Here is a tiny trained network, its code and every weight. The questions are about switching its units off for an input and a target symbol, where a switched-off unit gives its printed mean instead of its output.

import numpy as np


def w(rows, s, z=0):
    codes = np.array(rows[::2]) - 128.0
    scale = np.full(codes.shape[1], s)
    scale[-1] = z or s
    return codes * scale


def norm(h):
    return h / np.sqrt((h * h).mean(-1, keepdims=True) + 1e-5)


def f(y):
    return y / 2 * (1 + np.tanh(0.7978845608 * (y + 0.044715 * y**3)))


def softmax(a):
    e = np.exp(a - a.max(-1, keepdims=True))
    return e / e.sum(-1, keepdims=True)


def log_softmax(a):
    a = a - a.max(-1, keepdims=True)
    return a - np.log(np.exp(a).sum(-1, keepdims=True))


def net(x, mask):
    ids = ['ΓΘΠΣΨΩαδεζηλμτ'.index(c) for c in x.split()]
    T = len(ids)
    res = E[ids] + P[:T]
    u = 0
    for l in range(3):
        q, k, v = (norm(res) @ M[l].T for M in (Q, K, V))
        z = softmax(np.where(np.tri(T) > 0, q @ k.T / 4**0.5, -1e9)) @ v
        res = res + np.where(mask[u], z, O[l][:, -1]) @ O[l][:, :-1]
        u += 1
        y = f(norm(res) @ A[l][:, :-1].T + A[l][:, -1])
        res = res + np.where(mask[u : u + 4], y, B[l][:, -1]) @ B[l][:, :-1]
        u += 4
    return log_softmax(norm(res)[-1] @ U[:, :-1].T + U[:, -1])


Q, K, V, O, A, B = {}, {}, {}, {}, {}, {}
E = w([
[19,79,218,147,84,91,39,98,100,64,167,139],'Γ',
[73,105,85,78,205,101,138,70,124,85,113,78],'Θ',
[107,138,150,86,151,190,141,147,111,94,3,87],'Π',
[154,76,168,104,184,35,142,65,165,245,179,45],'Σ',
[75,205,119,116,172,120,143,126,115,67,80,68],'Ψ',
[160,192,152,117,107,122,135,113,102,109,68,60],'Ω',
[147,131,138,129,186,55,151,160,190,123,149,29],'α',
[171,119,83,142,101,210,121,54,210,209,113,72],'δ',
[134,183,79,119,111,207,145,86,124,90,66,99],'ε',
[109,144,107,77,154,110,126,4,89,197,132,77],'ζ',
[109,206,162,117,125,122,167,143,78,118,70,118],'η',
[125,221,100,146,128,164,151,156,182,93,85,75],'λ',
[70,197,196,146,129,144,105,50,111,156,33,89],'μ',
[137,180,110,127,95,209,133,67,149,136,57,95],'τ',
],0.016)
P = w([
[153,125,140,124,223,158,172,101,19,140,99,134],'0',
[184,182,125,99,183,100,143,96,73,74,75,96],'1',
[137,156,144,73,141,155,92,125,81,107,119,28],'2',
[107,73,107,107,111,79,174,94,56,97,94,61],'3',
[151,100,135,132,109,63,86,109,112,113,10,169],'4',
[148,161,131,20,111,126,98,127,68,162,168,83],'5',
[90,120,133,153,73,108,180,110,128,120,127,112],'6',
[156,89,93,108,146,37,98,119,163,63,53,206],'7',
[71,202,160,8,113,107,82,101,175,152,178,127],'8',
[2,73,94,121,72,130,208,91,156,90,115,157],'9',
[118,117,111,105,48,36,129,85,152,88,90,176],'10',
],0.015)
Q[0] = w([
[84,92,96,201,114,145,174,168,112,151,142,146],'L0H0',
[124,160,149,57,125,129,82,94,125,124,176,149],'L0H0',
[198,140,86,128,143,82,5,173,132,135,89,191],'L0H0',
[160,163,169,137,205,218,93,163,84,140,190,93],'L0H0',
],0.011)
K[0] = w([
[196,119,159,140,209,123,114,112,130,100,91,148],'L0H0',
[78,123,132,147,110,140,202,119,134,143,130,96],'L0H0',
[97,148,152,61,130,185,127,162,79,169,166,34],'L0H0',
[121,67,119,253,144,150,202,118,43,121,127,58],'L0H0',
],0.011)
V[0] = w([
[90,2,199,197,181,51,76,25,113,173,194,127],'L0H0',
[241,153,181,47,41,16,42,161,127,28,109,28],'L0H0',
[43,106,155,224,71,112,109,192,62,83,182,181],'L0H0',
[56,122,146,50,166,198,145,57,60,36,62,180],'L0H0',
],0.0072)
O[0] = w([
[118,170,24,146,120,24,92,100,113,90,42,139,113],'L0H0',
[138,186,97,71,49,155,120,91,209,106,181,64,217],'L0H0',
[245,9,96,86,81,82,111,67,169,116,104,120,40],'L0H0',
[230,192,163,130,107,76,193,148,92,77,153,147,247],'L0H0',
],0.011,0.012)
A[0] = w([
[90,125,122,131,77,156,104,106,122,131,161,118,17],'L0N0',
[198,238,60,142,209,254,205,101,145,177,64,114,245],'L0N1',
[119,132,174,161,182,203,207,218,50,206,181,122,254],'L0N2',
[132,113,138,91,232,62,213,132,201,131,157,105,218],'L0N3',
],0.0081,0.0036)
B[0] = w([
[118,75,101,202,199,87,43,112,75,90,129,197,130],'L0N0',
[18,146,113,174,197,87,159,71,77,254,137,52,245],'L0N1',
[115,19,17,243,94,100,86,14,109,149,51,54,237],'L0N2',
[112,220,170,195,116,173,106,64,57,254,46,78,167],'L0N3',
],0.0094,0.012)
Q[1] = w([
[177,105,176,132,120,115,181,151,129,138,126,231],'L1H0',
[148,90,164,33,136,112,131,208,109,92,221,187],'L1H0',
[73,54,122,146,23,105,66,152,152,172,131,55],'L1H0',
[61,135,147,135,69,116,2,142,72,119,150,155],'L1H0',
],0.0089)
K[1] = w([
[84,143,125,67,29,195,60,164,91,88,44,172],'L1H0',
[193,87,38,70,38,170,171,119,98,88,26,90],'L1H0',
[127,90,124,49,112,32,73,28,253,40,110,150],'L1H0',
[250,207,94,96,86,24,82,82,126,166,59,155],'L1H0',
],0.0064)
V[1] = w([
[145,74,159,76,128,175,231,83,142,65,81,201],'L1H0',
[219,76,170,138,131,79,66,146,150,102,212,201],'L1H0',
[163,127,17,86,65,117,182,209,155,1,49,107],'L1H0',
[137,133,121,160,109,35,104,129,150,78,151,107],'L1H0',
],0.0075)
O[1] = w([
[181,80,94,246,160,116,159,20,195,201,188,132,55],'L1H0',
[74,177,55,115,158,229,98,254,177,133,124,85,5],'L1H0',
[65,127,139,230,134,238,79,101,153,204,145,252,52],'L1H0',
[68,95,198,108,100,159,126,44,152,135,29,104,134],'L1H0',
],0.0087,0.017)
A[1] = w([
[197,95,59,204,198,164,134,199,78,210,156,198,2],'L1N0',
[145,208,136,100,14,121,194,50,142,111,42,127,166],'L1N1',
[48,118,68,116,120,102,134,146,123,73,139,66,156],'L1N2',
[171,44,151,219,254,175,183,141,5,188,131,145,47],'L1N3',
],0.0075,0.0061)
B[1] = w([
[10,145,133,109,139,213,94,86,148,237,146,116,127],'L1N0',
[102,176,114,104,203,182,73,170,224,156,152,112,253],'L1N1',
[156,136,192,40,116,99,62,180,172,137,116,113,170],'L1N2',
[116,160,97,96,176,202,172,152,241,186,178,30,141],'L1N3',
],0.013,0.018)
Q[2] = w([
[181,83,68,200,137,162,174,196,107,163,133,165],'L2H0',
[105,167,122,62,173,125,99,99,222,130,91,56],'L2H0',
[53,247,142,97,168,170,66,77,136,110,93,109],'L2H0',
[227,66,55,214,138,117,192,232,29,92,173,190],'L2H0',
],0.013)
K[2] = w([
[164,155,68,86,168,112,181,136,101,199,87,68],'L2H0',
[101,111,162,124,98,106,52,142,195,40,120,145],'L2H0',
[149,84,177,127,73,90,38,157,182,69,164,210],'L2H0',
[133,191,147,114,254,93,215,111,88,208,106,64],'L2H0',
],0.012)
V[2] = w([
[135,103,119,159,55,79,73,184,106,98,195,173],'L2H0',
[143,205,145,166,249,162,146,113,139,250,116,32],'L2H0',
[21,139,113,156,184,254,143,164,222,238,150,111],'L2H0',
[153,50,113,79,60,124,89,162,134,62,179,225],'L2H0',
],0.0069)
O[2] = w([
[152,149,81,205,139,97,138,141,71,141,100,196,70],'L2H0',
[8,203,99,105,223,106,63,138,177,128,255,53,212],'L2H0',
[146,218,201,18,125,90,73,26,158,127,33,25,36],'L2H0',
[184,118,203,149,143,199,168,123,60,104,60,237,2],'L2H0',
],0.0094,0.0083)
A[2] = w([
[211,129,183,70,125,182,235,166,127,140,177,136,57],'L2N0',
[92,133,111,60,102,48,2,105,165,138,227,57,138],'L2N1',
[114,33,138,93,85,172,163,163,88,169,135,115,4],'L2N2',
[125,79,124,123,134,103,73,118,70,52,110,165,32],'L2N3',
],0.0096,0.0041)
B[2] = w([
[227,64,107,102,160,204,142,59,162,137,74,197,143],'L2N0',
[18,190,112,107,24,251,148,84,232,69,64,57,252],'L2N1',
[140,60,126,129,118,183,154,132,60,70,132,154,129],'L2N2',
[66,186,140,167,178,130,81,117,193,211,136,142,131],'L2N3',
],0.013,0.021)
U = w([
[137,154,168,87,204,90,186,138,141,144,141,181,107],'Γ',
[47,80,130,164,143,61,109,162,53,149,58,134,107],'Θ',
[108,90,169,203,94,93,163,142,51,122,130,93,126],'Π',
[117,24,153,160,112,191,122,132,72,111,149,102,141],'Σ',
[182,94,2,210,75,69,97,73,158,86,44,134,138],'Ψ',
[57,132,175,122,89,163,88,128,167,117,132,138,152],'Ω',
[172,53,168,117,211,172,150,97,184,118,154,137,108],'α',
[163,141,158,154,138,163,198,94,104,121,171,138,60],'δ',
[155,84,170,201,132,137,166,104,72,95,161,78,110],'ε',
[76,184,136,115,152,61,149,189,68,134,120,162,41],'ζ',
[133,175,157,94,97,235,167,135,172,111,197,153,1],'η',
[152,101,149,93,194,171,157,94,139,137,175,158,95],'λ',
[127,180,162,122,201,81,183,143,104,107,157,160,88],'μ',
[92,150,77,91,209,115,57,173,151,154,111,27,214],'τ',
],0.0081,0.0047)

Each question gives the input, a string of symbols that net reads in full, and the target symbol t.
The units are the heads (4 rows each of Q, K, V and O) and the neurons (one row each of A and B). Each row of codes is followed by its name. A weight is (code - 128) times the scale printed after its matrix; where a second scale follows, it is the last column's (O, A, B and U).
mask holds one flag per unit, layer by layer, with each layer's heads first. A switched-off unit (its flag False) gives its mean, the last column of its rows in O or B, instead of its output. The means were averaged over made-up inputs and are rounded, as every weight is.
A unit's drop is (log p(t) with every unit on - log p(t) with that unit switched off) / (log p(t) with every unit on - log p(t) with every unit switched off).
The circuit of an input: a set's keep is (log p(t) with only the set's units on - log p(t) with every unit switched off) / (log p(t) with every unit on - log p(t) with every unit switched off). Starting from the 12 units with the biggest drops (on a tie, the unit counted first), units are removed one at a time, each time the one whose removal leaves the highest keep (on an exact tie, the one counted first), for as long as the keep stays at least 0.8.
circuit, biggest first: the units of the circuit, biggest drop first
k most important neurons: the k neurons with the biggest drops, biggest first
k most important neurons of layer l: the k neurons of layer l with the biggest drops, biggest first
input Γ Ω Θ η μ α, target α: 2 most important neurons : (L0N1 L2N0)
input Γ τ ζ, target Ψ: circuit, biggest first : (L0H0 L2H0)
input Γ μ Θ, target Ψ: circuit, biggest first : (L0H0 L2H0)
input Θ ζ α Ω Ψ Π Γ δ α λ, target Θ: most important neuron of layer 2 : (L2N1)
input Γ η λ Ω Θ η ε Ω μ, target ε: circuit, biggest first : (L0H0 L2H0 L0N2 L2N1)
input τ Θ Γ λ ζ Ω η Ω, target η: 3 most important neurons of layer 0 : (L0N1 L0N3 L0N2)
input Θ μ τ Σ μ Γ δ, target Γ: 4 most important neurons : (L0N1 L0N2 L0N3 L2N1)
input μ ζ ζ μ ζ Σ λ Ω Γ Γ λ, target Ψ: 3 most important neurons : (L0N1 L0N3 L1N3)
input λ Ψ Ω η μ Γ η Ω τ, target α: 2 most important neurons : (L0N2 L2N0)
input Ω Σ Γ Θ τ μ Ω, target Π: 3 most important neurons : (L0N1 L0N2 L2N1)
input ζ Γ δ Θ, target Ψ: 3 most important neurons : (L0N1 L0N3 L1N3)
input Θ α Γ Ω Ψ, target Ψ: 4 most important neurons : (L0N1 L0N3 L1N3 L2N1)
input Ω ζ Ω τ Γ δ Ψ η, target Θ: 2 most important neurons : (L0N1 L2N1)
input α Θ Σ α Ω η Γ ζ ζ, target Ψ: circuit, biggest first : (L0H0)
input Ω η μ ζ λ ζ Γ, target Σ: 2 most important neurons of layer 0 : (L0N1 L0N0)
input Ω δ α Γ Π τ, target Ψ: 2 most important neurons of layer 0 : (L0N1 L0N3)
input τ ζ η Θ δ Γ Ψ, target Θ: 3 most important neurons : (L0N2 L0N1 L2N1)
input ζ μ Γ Ω Θ ε Θ ζ Ψ, target μ: 2 most important neurons : (L0N1 L2N1)
input ε ε δ Θ η Σ α Γ λ ε, target Ψ: 3 most important neurons : (L0N1 L0N3 L2N1)
input Γ λ ζ δ Ω μ Ω η, target Γ: 2 most important neurons of layer 1 : (L1N3 L1N1)
input α ζ Σ η Ω ζ Γ ζ λ λ, target ζ: most important neuron of layer 1 : (L1N3)
input Π Σ α λ ζ δ Γ Σ, target Θ: 3 most important neurons of layer 0 : (L0N3 L0N1 L0N2)
input Ω η δ η ζ Γ μ η μ, target Γ: 2 most important neurons : (L0N2 L2N1)
input Π δ Γ Ω η Ψ, target η: 3 most important neurons : (L0N2 L0N1 L0N3)
input η Ω Ω Ψ η ε Γ η ζ δ, target α: 3 most important neurons : (L0N2 L0N1 L2N0)
input ζ ε η Ψ Ω δ δ Γ, target Θ: 2 most important neurons of layer 0 : (L0N1 L0N3)
input Θ Θ λ Ω Γ τ, target η: most important neuron of layer 0 : (L0N3)
input λ λ Γ Θ, target Σ: 2 most important neurons of layer 0 : (L0N1 L0N2)
